Below are the code and all the weights of a small trained network. Each question names an input and a class and asks about switching units off, where a switched-off unit gives its printed mean instead of its output.

import numpy as np


def w(rows, s, z=0):
    codes = np.array(rows[::2]) - 128.0
    scale = np.full(codes.shape[1], s)
    scale[-1] = z or s
    return codes * scale


def f(y):
    return y / 2 * (1 + np.tanh(0.7978845608 * (y + 0.044715 * y**3)))


def log_softmax(a):
    a = a - a.max(-1, keepdims=True)
    return a - np.log(np.exp(a).sum(-1, keepdims=True))


def net(x, mask):
    res = np.array(x, float).reshape(1, 6) / 4 @ E
    y = f(res @ A[0][:, :-1].T + A[0][:, -1])
    res = res + np.where(mask, y, B[0][:, -1]) @ B[0][:, :-1]
    return log_softmax(res[-1] @ U[:, :-1].T + U[:, -1])


A, B = {}, {}
E = w([
[41,202,144,129,199,166,155,116,216,191,74],'x0',
[130,126,141,120,152,85,99,161,107,124,186],'x1',
[90,59,151,92,147,151,101,255,138,87,56],'x2',
[207,134,236,183,131,122,174,181,161,107,106],'x3',
[124,110,97,101,91,195,67,171,133,147,123],'x4',
[157,137,152,104,56,97,63,135,224,187,219],'x5',
],0.0089)
A[0] = w([
[104,122,94,140,134,155,204,162,3,98,113,251],'n0',
[178,166,123,113,160,119,164,125,216,99,100,131],'n1',
[147,63,157,155,40,104,116,166,135,98,181,213],'n2',
[140,68,54,114,148,106,75,207,49,76,91,203],'n3',
[128,134,101,141,137,133,205,53,82,177,152,243],'n4',
[151,160,120,63,94,110,87,70,189,195,182,239],'n5',
[100,84,100,149,110,152,115,135,40,93,137,224],'n6',
[101,181,179,145,176,139,165,149,132,117,87,165],'n7',
[85,162,167,128,179,156,174,135,230,218,17,223],'n8',
[84,181,102,127,71,141,108,58,160,188,222,139],'n9',
[76,129,145,141,180,112,157,154,217,129,40,191],'n10',
[132,94,104,103,118,147,157,164,74,127,79,106],'n11',
[108,99,194,135,105,122,72,190,169,135,106,206],'n12',
[189,99,180,164,78,71,55,237,160,100,204,198],'n13',
[148,139,168,166,145,122,135,64,48,88,130,143],'n14',
[92,199,179,82,158,169,172,171,161,116,53,224],'n15',
[140,170,104,131,127,115,184,123,18,47,100,148],'n16',
[180,105,180,92,29,74,110,173,140,118,218,153],'n17',
[58,44,82,77,109,128,114,213,45,62,62,176],'n18',
],0.0074,0.0026)
B[0] = w([
[137,76,102,127,156,102,81,64,67,81,51,208],'n0',
[84,126,112,143,136,145,113,176,121,114,143,154],'n1',
[159,155,107,54,131,131,210,138,119,197,174,208],'n2',
[100,143,117,66,161,163,113,108,95,168,68,218],'n3',
[193,173,95,233,68,72,86,60,146,87,144,186],'n4',
[113,168,76,152,194,98,83,188,210,122,254,220],'n5',
[175,124,106,93,176,117,106,71,122,162,104,186],'n6',
[91,97,107,140,61,128,139,147,95,126,143,174],'n7',
[80,99,210,197,63,173,116,157,166,30,176,237],'n8',
[124,215,91,148,127,86,76,111,216,157,180,212],'n9',
[109,58,172,162,96,156,109,177,129,127,120,201],'n10',
[105,98,93,127,178,146,85,108,129,151,85,165],'n11',
[129,89,172,103,139,180,179,165,146,126,137,192],'n12',
[223,116,170,58,146,210,196,196,76,167,177,249],'n13',
[164,129,128,131,111,119,166,88,94,43,140,168],'n14',
[46,82,154,169,126,172,124,182,130,35,94,203],'n15',
[172,94,85,157,128,106,126,31,72,95,100,191],'n16',
[175,169,156,72,148,124,179,174,112,131,212,231],'n17',
[60,142,156,61,185,183,100,76,104,171,65,236],'n18',
],0.0072,0.012)
U = w([
[188,114,89,213,107,64,151,39,82,77,82,47],'0',
[24,82,180,202,73,177,136,224,167,80,123,159],'1',
[116,254,72,199,116,66,56,110,237,163,192,147],'2',
[213,154,159,85,129,154,220,198,126,173,186,245],'3',
[65,126,112,83,187,153,96,98,111,177,45,21],'4',
],0.0077,0.0012)

Each question gives the input, the list of numbers given to net, and the class t.
The units are the neurons (one row each of A and B). Each row of codes is followed by its name. A weight is (code - 128) times the scale printed after its matrix; where a second scale follows, it is the last column's (A, B and U).
mask holds one flag per neuron, in row order. A switched-off neuron (its flag False) gives its mean, the last column of its row in B, instead of its output. The means were averaged over made-up inputs and are rounded, as every weight is.
A unit's drop is (log p(t) with every unit on - log p(t) with that unit switched off) / (log p(t) with every unit on - log p(t) with every unit switched off).
The circuit of an input: a set's keep is (log p(t) with only the set's units on - log p(t) with every unit switched off) / (log p(t) with every unit on - log p(t) with every unit switched off). Starting from the 12 units with the biggest drops (on a tie, the unit counted first), units are removed one at a time, each time the one whose removal leaves the highest keep (on an exact tie, the one counted first), for as long as the keep stays at least 0.8.
circuit, biggest first: the units of the circuit, biggest drop first
k most important neurons: the k neurons with the biggest drops, biggest first
drop of u: that unit's drop, to one decimal
input [-3,5,-7,-3,-8,0], class 2: circuit, biggest first	[n9]
input [3,-2,2,-7,6,2], class 2: circuit, biggest first	[n9, n13]
input [-5,2,-3,-3,5,-2], class 4: 2 most important neurons	[n3, n8]
input [6,0,7,-3,-2,-7], class 1: 2 most important neurons	[n8, n15]
input [3,6,-2,-8,-2,-8], class 0: 2 most important neurons	[n4, n16]
input [1,2,1,-4,-5,-7], class 0: 2 most important neurons	[n16, n4]
input [-2,3,2,-5,5,2], class 4: 3 most important neurons	[n18, n3, n8]
input [-2,6,5,-4,-8,-5], class 4: 2 most important neurons	[n18, n3]
input [-7,-7,-8,0,-2,1], class 2: 2 most important neurons	[n9, n5]
input [2,8,7,-3,-1,1], class 4: 2 most important neurons	[n18, n8]
input [5,-4,-6,5,-3,-5], class 1: drop of n8	0.5
input [1,-2,-4,4,2,1], class 2: drop of n13	0.2
input [-1,3,-3,-8,4,-2], class 2: drop of n7	0.0
input [5,-5,8,-8,0,2], class 1: drop of n8	0.1
